Each row is followed by its class.
[ 229  -78   20   57 -230   48  251  116  -92  -69   79  109   47 -201
   18  -22   54   21  -47  -32  -30  164  -98 -236 -115 -249 -177   29
  -28   61   52 -133  230    4   50]
V
[-400 -251  150  481 -237   96 -230   -8  -61  171 -106 -221 -190 -110
 -426   23  164  171  -19 -358  -26  425  133 -124 -123  312  129  165
   92 -360 -176  134  -30  207 -166]
S
[-899 -169 -136  212 -220  -75  303 -150  -35 -336  103   64  184  337
   92 -111  208  -11  468   41  -49 -147  349  -71  316    8 -142  -27
  119  -48 -230 -579 -142  667 -123]
V
[ 482 -153    7 -220 -156  -65  -29   42  -81 -126  339   46 -124  266
  156  -47  -44 -213  -92   23 -186 -128  -35   30 -195   93  -77   27
   88  157 -126  -22 -136 -139   78]
W
[ 141 -141   41   85  105  162  115   22   14   37  101   34 -189  -18
  215  -42  137   16 -170   87  -38  125  -14  -59 -153  -68  126  218
   12  -99  373   31   65  125  -27]
L
[ 248 -175  -28  -26   47  108 -140 -174  -44  -76 -190 -107  250   24
   13  222   93  -38   39  295  224 -247  -45 -215  276  -68   71  168
  -83  -37 -530  321    7 -193  -19]
K
[ -77 -122  -44  -32   10  -40   11  -39 -209 -186  107  -52   95  127
 -133 -122   27  -25  159  -61   66  133   34  146    8  -69  -62  186
  -67    5  -30    0  -73   88   97]
P
[  44 -257 -119   85  280    3 -110 -204 -103   -8  430  -78  -79  145
 -133  -57 -207  -48 -195    1  120   -8 -146  237    7   13  -97  189
  -89   66  -48  105 -103  -74   52]
G
[ -41   17 -123  -58  143 -179   30  -52 -284  -83  240 -146  -87  138
 -220 -234   58 -124  148 -342  -36   64 -216  106  112   19  120  -52
  -36 -295 -199  152  -14  -40   12]
Z
[-681 -143 -158   -3  113  268  -15  -23 -125  195  462   -6  -59   18
  265   23  202  218 -368  303  142 -330  226 -123   18 -337  -24 -351
  131  251   17 -236  -11   38  210]
V
[ 138  100  167    2  319   73  -25 -152   68   86 -256   36  254  -85
   16 -134 -205  112 -207 -255   66 -314  -26  171  217 -229  -64  232
 -132 -172   11  -53  152  -83 -115]
T
[-224 -195 -194  173   70  -12  -23   47   26   25  249   97   23  -42
   64  200    5   84   25   59   53   29 -139 -126 -162   86  -70  -28
  -25   -3  112   -1   -2   -1   -7]
S
[-382 -310  -70  -57  125  176   82 -164  447 -152  135  121  148  258
   91  224  -21  -68 -112  242 -108 -333 -152   62   -1 -259 -398  239
  -89  388   93 -376   51   50  150]
V
[ 304 -106  -65  -64  323   38   56  -54  -67  -39  -36  -63 -179   66
   10   66 -129  -33   26  229   30  -12   -2   12   19  134  324   65
  -57  -20 -146  267   55  199 -166]
L
[ 299 -148 -119  -23 -276 -124  114   44  152 -165  -96  -35 -136  -49
 -113  -40   86 -173  114  126   82  145 -145  404  153  199  123  245
  127  135  285  382  -46 -227   17]
Q
[ 543  182  176  177  291 -204 -213  478 -125  339  -86 -171  -82  -21
   67  -84 -194  180 -294 -274 -201  -41 -215  520  -79  147  344   17
 -313  457  204 -350  -70   68 -319]
L
[  51 -330  113  206 -189    4  -77  -43 -184  -58  272 -110   57  -97
   47   73  -38  -40 -103  324  189   85  236 -226   39   19 -118  -53
  149 -314  -36  306 -216 -113  115]
P
[-160  124  128  267  -18  128 -108  177  205   31  -13  -94 -179 -229
   44  133   -7    5   90  205  -35  130  -59  -22   66 -211   10 -356
   39  135  132 -116   26   51 -195]
Z
[ 105 -365   75    2   57  100 -108    9 -120  127  471 -157 -376  150
  131  -27   88  -20   74   61    1   90   19  349  109  148  -77  215
  305 -181 -125  162 -119 -245   47]
Z
[-333 -136 -268 -324  137  -97  -15  162 -347 -401  312  130  295  168
 -407 -108 -485 -105  288 -341  189  305   97 -158  -97  147 -196  -14
 -224 -185 -115  229 -142   61  275]
L
[-105 -261   20  285  -51  -47 -143  -12  -56  -56  233  -48 -113  -57
  -85  124   52  -57   46 -238  -25  152   34 -126 -163  -15 -177   49
  -20 -100  110 -125  110   44  -76]
Z
[  36  119 -210 -197 -279  -76  238  255 -146 -102  -42  196  230   80
   80 -148   44  -33  231 -328  -31 -137 -149   -8  131   87  103   -3
   45  -29 -174 -150  -62  152 -154]
F
[ -40 -162 -177   97    4   -3   59   25  131 -133  331   93  -51  -40
  115   54   26  -51   36 -270   25  -64 -278  -75  -87  -28  -15  101
  -33 -185  170  -36   66 -101  -54]
K
[  48  -11  -52  -94 -193  107  105  147  -29 -140 -159  257  146  -99
   69  -46 -143  -99 -108   20  -18    6 -192  -79  124  -31 -147   60
  -35 -128 -154  -96    3  201  229]
W
[ 122   58   68 -371  -48   26   12   -8  192  104 -279    7   70  -55
  243  176  214 -114   82  475  -31   30 -246  -53  -79  161  330 -219
  160   28 -219   53  -44   -9  -66]
V
[  48   79  -19   77  -17 -167 -214  100   73  -43  -92  -62 -220   26
 -111  -77 -233  -39  185 -179  -49   44  -39  166  -60  252  146 -233
   69  162  -84  -53 -101 -189  -90]
Q
[-144  -53  112 -108   48  -60   15  -45 -390 -160  182    9  229  255
   34 -204  -43   17 -143 -270 -171  -47  220  239  149    5 -278  107
 -322 -147 -218 -135  -31  117   96]
W
[ 373 -200 -149 -349  426 -197   38   61   12   30   85  -28 -238  262
    8   79 -181 -126  262   94  -73 -365 -147  312  175  301  247  282
  183   63 -346  175  113 -167   27]
V
[ -54  -32 -150 -217  340 -110    9 -110   14  -92  395 -107   23  106
 -205  -65 -185  -54 -118  -19   87  180 -155  202 -107 -105  153   71
 -225  -39   94   11  -76  171   35]
G
[ 253  157  165  553 -195  194  -40  246  479  116   -9  -42 -224 -108
  213  107  123  397   67    7  -50  145   56    3   26   42   23  251
  -39  115  528   46  -34   34 -178]
Q
[ -71   54  -23   56    2  -40 -175  -65 -113    1 -215  -70  -36 -206
 -178  102   65   42   19 -129   98  302  -52   17 -139  121   47 -122
 -185    5  -66   30  124  121   57]
K
[-176  -15  -83  -39 -168    4  171  -91   94  -93   63  -11   59   83
  140 -220   74 -136  326  277  100  -90  -56  -89  196   -6   60  -29
  114 -141  -68  -66  -69  -69  -47]
G
[-235 -240 -209 -137  151  -63  -96  -27 -188   18  788   30  -64  398
   47 -112  -24  -48  -43  166  118  178   70  306  -71   18 -182  222
  189  302 -131 -246 -386 -110  226]
K
[ 219   49   94 -236   47   10  122    5 -153  356  -19  -25 -127  -51
  -57 -137   45   86   80  -33    5  -21  326  133   87   -3  -22  282
  112  -71 -251  -41  246   19  -61]
W
[  52  110 -151  -41 -120 -144 -142  239  -68 -169   54  119  143  -45
 -185  -23 -286   21  125 -131  113   78 -140   35  -27  142  105  -77
  -47  135 -225   32 -129  -14   56]
P
[ 173   88 -123 -138   53  -49  178   -7  -15 -135  655   26   84   55
  -37 -152  -41  -62  -30 -165   28  263 -220  -81  -96 -354 -124  -35
  -80 -142   92    9 -101 -114   42]
U
[ 380 -115  103 -384 -252   82 -213   33  242  -56 -112 -235   10   52
   23  109   30  -98    1   65    7   95 -159  -19  -17   -5  233 -182
 -125  -21 -279 -257 -246   99  128]
V
[-260   -5  -85   53  -72  113  246    8   20  -90  -91  160  127  -34
  -11  -59  -75 -151  171   73  -29    1 -201 -231  210  -37 -100 -149
   61  -89 -318   70  -45   -9 -199]
L
[-377 -126 -262  -48  281  -61   32  -16 -131    9  239   94  262   83
    0  129   20 -164   -6  100   71  -79 -156 -377   55 -120  -23  -89
  -14 -124 -233   16  -40   66    9]
U
[ 404  235  -38   80 -226  127 -225  326  -10   62 -524  290   21  -58
 -133   10 -138  158  -25 -320    1   44  110 -217  -94  305  171  338
  -68  285 -107   27   89  151   -1]
W
[ 140  -80  102  166   30 -110 -200  -52  345  139  174 -185 -300 -190
 -115 -113 -385  -17  -13  -84   74  -47   74  -43 -141  107  176 -141
  -96 -298  266  -80   65 -365 -130]
P
[  58  -94  102  -23   73   90 -112  179  -29  -80  101  -76 -232  -86
   -3  -21  -23 -230  -56  -24 -102  125 -185  167  -81 -132   76  -61
  126  118   51  -16   52 -106  -69]
K
[ 152  -59   32  329 -237   47   50  181   -4    9  230   -3 -224 -193
   12  -96    1   75  -26 -267  -37   46  -19   23   70  -66 -125   -4
  115  -17  145  -55   97   55  -75]
T
[ -25   84  -89 -144   39   39   67   23   99  -62 -140 -114 -145  -11
 -103   24   94   65  330 -229   12  265  -52  -20 -240  -50  185  -97
  -72   66  300   46  -32   16  -84]
G
[ 401   64 -206 -122  212  -60  -76  -68  205  -36  331   91 -255   39
   18   67  -44  -80   29 -254  -36 -256 -324  105    5 -183  145  163
   22   55 -170 -127  223 -107  -67]
F
[ 602  306  262    8  -23  299 -393   49  317  -41 -168 -173  -97  259
   45 -355 -200 -175 -177  108 -145 -151 -216  -46  206   83  384   30
 -245   -5 -171   41 -274    5 -101]
P
[  85   77  -71 -129   28  -55 -103  351    0  116   92  -32 -151  -65
   -9   -2  -77   79   84 -250  -61   57  -83   32 -108  155  138 -139
   -2   55   80  -51   38   88   56]
T
[  13  -75  -72 -386  -21 -104  217  116 -202   11  -90  105  256  121
  -69 -155  -99  -55  189  118   62   -1  103  154   79  182  -82  273
  110  -91 -152   77    9   55  142]
S
[-222  -48 -186   19   35  -12 -174   10 -239 -299  204  341 -346  344
   69  -63 -247  233  206 -537 -100   69  403  412  -20  663 -187  266
   -1   99 -317 -158   38  479  205]
L
[  83   56   27    2  223   85  -91   12  -26   12 -159   81  -26  -13
   37  -50 -181 -107 -110  -37    5 -107  -40   35  143  -61 -119   61
  -16   34  -44  -34   19  -76  102]
K
[ 343  147 -171 -203  282 -102   43  -78 -141  -79  -95  196   18  -50
    9   45    3 -338   81 -111  -82  177 -335 -211   35  158   -7  -85
  -88 -208  -21  348   64  112   29]
T
[  88  -34  -30   60  -38  -41 -148  -26  -61   -5  115   42  146   25
 -128  -88 -114   55   64 -238   67  167  -60 -133 -118   50    5  164
 -262 -118 -148 -147   -6 -126  -57]
W
[-176   71  -40  -76  369  -74   18   79 -124 -122  106   62  251   81
  111  -61 -139   52   80  -36   84 -342   71  135  109 -113   53   98
   -5  -75   55    3  159  148  -28]
U
[  43   30   98   15   24   55   50   74 -103   29   35  -10  -50  -61
   98  -74   15  -65  -14  -49  -91  -61  -79  -42  121 -137  -18 -240
  110   -6  -95   -3  -22 -216  -78]
V
[  -7 -297  106  245  -84  154  -14 -155  -12  281 -274  -37 -191  143
  -28   39  207  133 -233   13 -143  189  208  -49 -165  266 -156  401
   30   -5   48 -116  -43  240   97]
S
[-288 -167 -205  -50  148   31  -86 -212    5  -41  107  131  115  203
   37   60  -43   10 -123  112  103  -69   52 -174   53  -31  -70   33
   29   66 -242  -64 -203 -113  156]
T
[ -96  231  -44 -110   -6  -39  -40    3  206 -335  -31  115   93    9
 -192  -46 -582 -146   38  417   52  -92  234 -266   98  -75   54 -398
  -46  210 -420   17   85  -65  -38]
U
[ 277  102  245  284  -73 -120   26   58  112  198 -149   19 -103 -241
  -63  -59 -138  146  -68 -388 -121   62  165  -81  -69  211 -196  182
 -205 -294  251    6  321  -56  -72]
L
[-302 -182   19 -265  169  -25 -107   -9 -154  -34   10  264  319   71
  124   28 -189 -147    2   47  127 -218  177  -75   79   66 -190  190
  372 -223 -331  116  -30 -183  133]
Q
[-208  -81  -87  -87  -57  -22 -153  -16  -71  -68  157   -2   47  145
  -24  -18   69 -252   12 -106  -43  -35 -142 -173   82  145  -43 -113
   42 -140 -335   88 -167 -164   85]
K
[ -50  144  -40 -159  -99 -129  -56   11 -238  -88   72 -153  -42  -28
 -169  -46   18   98  153 -291   -3  258  100  255 -147   39    6 -397
 -129  213 -182  -37  -23  145  -83]
Q
[ -69  -50 -196  -79  201  -71  -26  100 -305 -103  175  -19   13 -118
 -103   74 -163   81  -44 -304   81   36   -6  -78 -174  -66  151 -205
 -257   13 -224 -152  205  308  -88]
K
[  77 -248  -43  142 -308  189   67  236  303 -163 -201 -105 -202   23
  159   41  -33  -30  165  514  -57   16 -252 -210 -122  148  300 -184
   89  199   73  -76  -75  170  -32]
T
[-186 -137  -98  126  159   29  114  -11  -46  -89   55  130  162  -62
  -76  -41 -198   14 -103    1   27  101 -230   -1   65 -137 -132   82
 -124   10  -86  -74   62  -15  -35]
T
[   7  -47 -126  317  167   -6   37  251  -35 -150  183  109 -225  -87
   96  159 -219   35 -158   92 -160   24 -127    7   26  146   86 -182
 -210  106  224  240  144  -75 -143]
F
[ 456  112   15  116   79 -124  216    0 -190 -189  473  129   87  442
 -276 -329  -81  -82 -411 -237 -264   64  -41  226  -88   77  -63  740
 -115  149   96  156   48  537  -74]
F
[ 369 -156   22  -10  -62  274  -10  222    5  -21 -277 -144 -294   92
  423 -213  179  -34   -3  212 -184   35 -188 -166  -32   99  536  -51
 -279  -30  124 -115  139 -234 -112]
U
[ -88 -274 -161  115   58  -92  -68   -6 -116  -65  172  -62   74  127
  -18  108 -107   98  161    1   65   24 -128 -218  -59  177  -84   18
 -200 -222 -250  -49 -146  102  212]
P
[-119  -31  -64 -112  117 -138    2  104  -98   46  120 -167   73   48
 -144  -70   44   32 -119   19  -12   20 -116  111  -66  -81  252  -59
  -69  114  -67  -87   -5  159   -5]
T
[-160 -116  -13  181 -140  219    8 -128  319 -141 -192  174   40 -146
   91  208   73 -111   93  330   24  196  -63 -120   88  -56  -66  102
  -88  106  -11  -39   50   31 -231]
P
[ -77  -37   -9  -70  192  -26 -254   23  -32  -31  295   81  -10  299
   50 -148 -143 -231 -142  -44  -62   34  116  167  195   87 -106  139
   62   78  -44  -18 -311 -194   71]
Q
[ 607 -378  212   20   70  131  145  -38 -317  127  -64 -137 -111   87
  255 -344 -162    5 -294   38   26 -158  367  162  173 -119   64  402
   17 -175  -50 -298   55  185 -131]
Q
[ 191   29 -204 -333   68  -28   84  252 -168  125   28    0  -35   56
   25  -66  -14   79  113  -16  -51 -104 -122   62  -55   26   70  -41
 -144  217 -178 -134  169   -8  131]
S
[  34  -73 -232   12  134  -52  -48   84   12  -96  261  165 -166   83
   20  -35 -291  -26    2 -172 -100   39 -175  -78  -12  234   66  -95
 -169 -116 -143   56  -20 -339  -24]
S
[ 503  216  222  -74   59  125  -46   -7  142  -84 -234   24    8   -4
  -98  -94 -582 -232 -129  521 -148   13  -37 -337   -8 -153 -124 -256
 -223  200 -450 -220  159  124  -29]
F
[-131  -65  -89   10   32 -106    1  107 -223 -301  210   32  133   85
   -9  -76  -54 -151  200 -323   34 -149  -76  198  196  190    8   59
   46 -231  -72  209  -43  177  -95]
K
[ 371  147  -81  102  179 -123   86  217  -48   94  299   64 -220 -110
  161  -64    7   72  145 -203  -81  151 -296   42  -84  -92  139    8
   55   10   45  -55  115 -147 -195]
Q
[ 424 -177  -44  222  -52   15 -189  177  -39 -121  310  100 -270   34
  219 -104  -63   12    9 -365  -83  -26 -124  -86 -210  -32 -107  206
  -53   94  201 -222  172 -311  105]
Q
[-143 -161  -37  112 -169  -10  -24   12   36 -230  -16   62  -27  161
  104  -78  -49 -104  119   60 -103  -98  -96 -178   65   86  -14   30
   -2 -189 -214 -257   15   54  140]
F
